Small tables with named rows and columns. After each table, cells are looked up by row and column.

Ranifik:
	Sobape	Kilaz	Kir	Lop	Mov	Naf	Lisi	Loka	Zeda	Kif
Kupodug	-7	27	-2	-1	-8	3	-7	-2	-34	6
Dapat	-1	34	5	3	3	0	-23	9	32	3
Rere	11	-4	0	4	-28	-2	14	8	-35	4
Med	2	88	-1	9	22	-5	-26	-12	42	-11
Pemun	9	31	3	-8	-5	1	-33	15	-46	-3
Kizo	4	32	4	-1	8	-1	-61	10	-2	-2
Zele	2	13	3	2	17	4	0	16	-86	-4

What is the Kif of Med in Ranifik?
-11
What is the Zeda of Kupodug in Ranifik?
-34
What is the Loka of Kupodug in Ranifik?
-2
What is the Kif of Zele in Ranifik?
-4
What is the Zeda of Pemun in Ranifik?
-46
What is the Sobape of Pemun in Ranifik?
9
What is the Lisi of Dapat in Ranifik?
-23
What is the Lop of Zele in Ranifik?
2
Which row has the largest Lisi? Rere

Tilas:
        Kivi  Zomif  Zedod  Dif  Zod
Par       77    107    105   97  116
Zefile   236    149    199  116  247
Paduz    214    145    180  110  227
Kar      179    129    161  110  184
Vif       39    123     81  127   67
Fos      161    129    146  123  154

Vif, Zedod => 81
Kar, Zedod => 161
Par, Zedod => 105
Zefile, Zomif => 149
Kar, Kivi => 179
Zefile, Kivi => 236
Paduz, Zod => 227
Paduz, Kivi => 214
Par, Zod => 116
Paduz, Dif => 110
Vif, Zomif => 123
Kar, Dif => 110
Vif, Kivi => 39
Kar, Zod => 184
Zefile, Dif => 116
Vif, Zod => 67
Kar, Zomif => 129
Par, Dif => 97
Paduz, Zomif => 145

Pokema
|  | Zufovo | Leb |
|---|---|---|
| Velo | 0.16 | 0.47 |
| Kupalif | -0.58 | -0.63 |
| Rini | 0.58 | -0.57 |
| Dab | -0.02 | 0.32 |
| Benati | -0.56 | -0.59 |
| Zef | -0.28 | 0.46 |
| Bos | -0.44 | 0.28 |
| Butikib | -0.49 | -0.49 |
| Bot | 0.01 | 0.06 |
| Zaladi | -0.27 | 0.40 |
| Mel | -0.66 | 0.49 |

What is the Leb of Velo in Pokema?
0.47
What is the Zufovo of Zef in Pokema?
-0.28
What is the Zufovo of Butikib in Pokema?
-0.49
What is the Leb of Bos in Pokema?
0.28
What is the Leb of Dab in Pokema?
0.32
What is the Zufovo of Bot in Pokema?
0.01
What is the Leb of Bot in Pokema?
0.06
What is the Zufovo of Bos in Pokema?
-0.44
What is the Zufovo of Zaladi in Pokema?
-0.27
What is the Leb of Kupalif in Pokema?
-0.63
What is the Zufovo of Mel in Pokema?
-0.66
What is the Zufovo of Benati in Pokema?
-0.56
What is the Leb of Mel in Pokema?
0.49
What is the Leb of Zaladi in Pokema?
0.40

Reverag =
|  | Mifiba | Belusi | Dit | Niz | Sed | Dosile | Labib | Romur | Lebo | Mebi |
|---|---|---|---|---|---|---|---|---|---|---|
| Rupar | 5.132 | 4.409 | 6.732 | 4.507 | 5.488 | 4.959 | 6.685 | 2.084 | 4.566 | 7.066 |
| Dup | 5.214 | 5.627 | 6.444 | 3.571 | 5.271 | 5.203 | 2.982 | 4.656 | 5.291 | 4.791 |
| Gobafi | 5.566 | 5.919 | 6.638 | 6.757 | 5.527 | 6.007 | 3.947 | 5.065 | 5.793 | 5.554 |
| Fiz | 5.351 | 4.668 | 6.974 | 5.071 | 5.677 | 4.743 | 4.721 | 4.685 | 5.743 | 5.745 |
| Rileg | 5.653 | 5.628 | 5.691 | 3.754 | 5.430 | 5.210 | 4.345 | 7.813 | 6.051 | 4.815 |
| Sipigaf | 5.626 | 5.094 | 8.717 | 7.353 | 5.302 | 5.961 | 7.389 | 2.822 | 4.944 | 6.763 |
| Lunu | 5.986 | 5.048 | 7.180 | 7.517 | 5.754 | 5.749 | 6.896 | 3.560 | 5.184 | 5.102 |
| Puvas | 5.837 | 4.561 | 7.628 | 3.235 | 5.599 | 4.601 | 5.510 | 3.690 | 5.311 | 4.980 |
| Bopefe | 5.536 | 5.551 | 6.240 | 6.091 | 5.670 | 5.548 | 3.900 | 6.150 | 5.831 | 5.405 |
| Mafatib | 5.166 | 5.878 | 3.147 | 8.030 | 5.416 | 6.294 | 4.741 | 5.833 | 5.273 | 6.701 |
| Sarupi | 5.342 | 4.960 | 6.536 | 3.961 | 5.370 | 5.040 | 4.945 | 4.976 | 4.936 | 6.500 |

Belusi of Bopefe = 5.551
Mebi of Sipigaf = 6.763
Niz of Rupar = 4.507
Lebo of Mafatib = 5.273
Mebi of Rileg = 4.815
Niz of Sipigaf = 7.353
Mebi of Bopefe = 5.405
Romur of Dup = 4.656
Labib of Rupar = 6.685
Romur of Lunu = 3.560
Niz of Dup = 3.571
Dit of Lunu = 7.180
Dit of Mafatib = 3.147
Which row has the largest Dosile? Mafatib

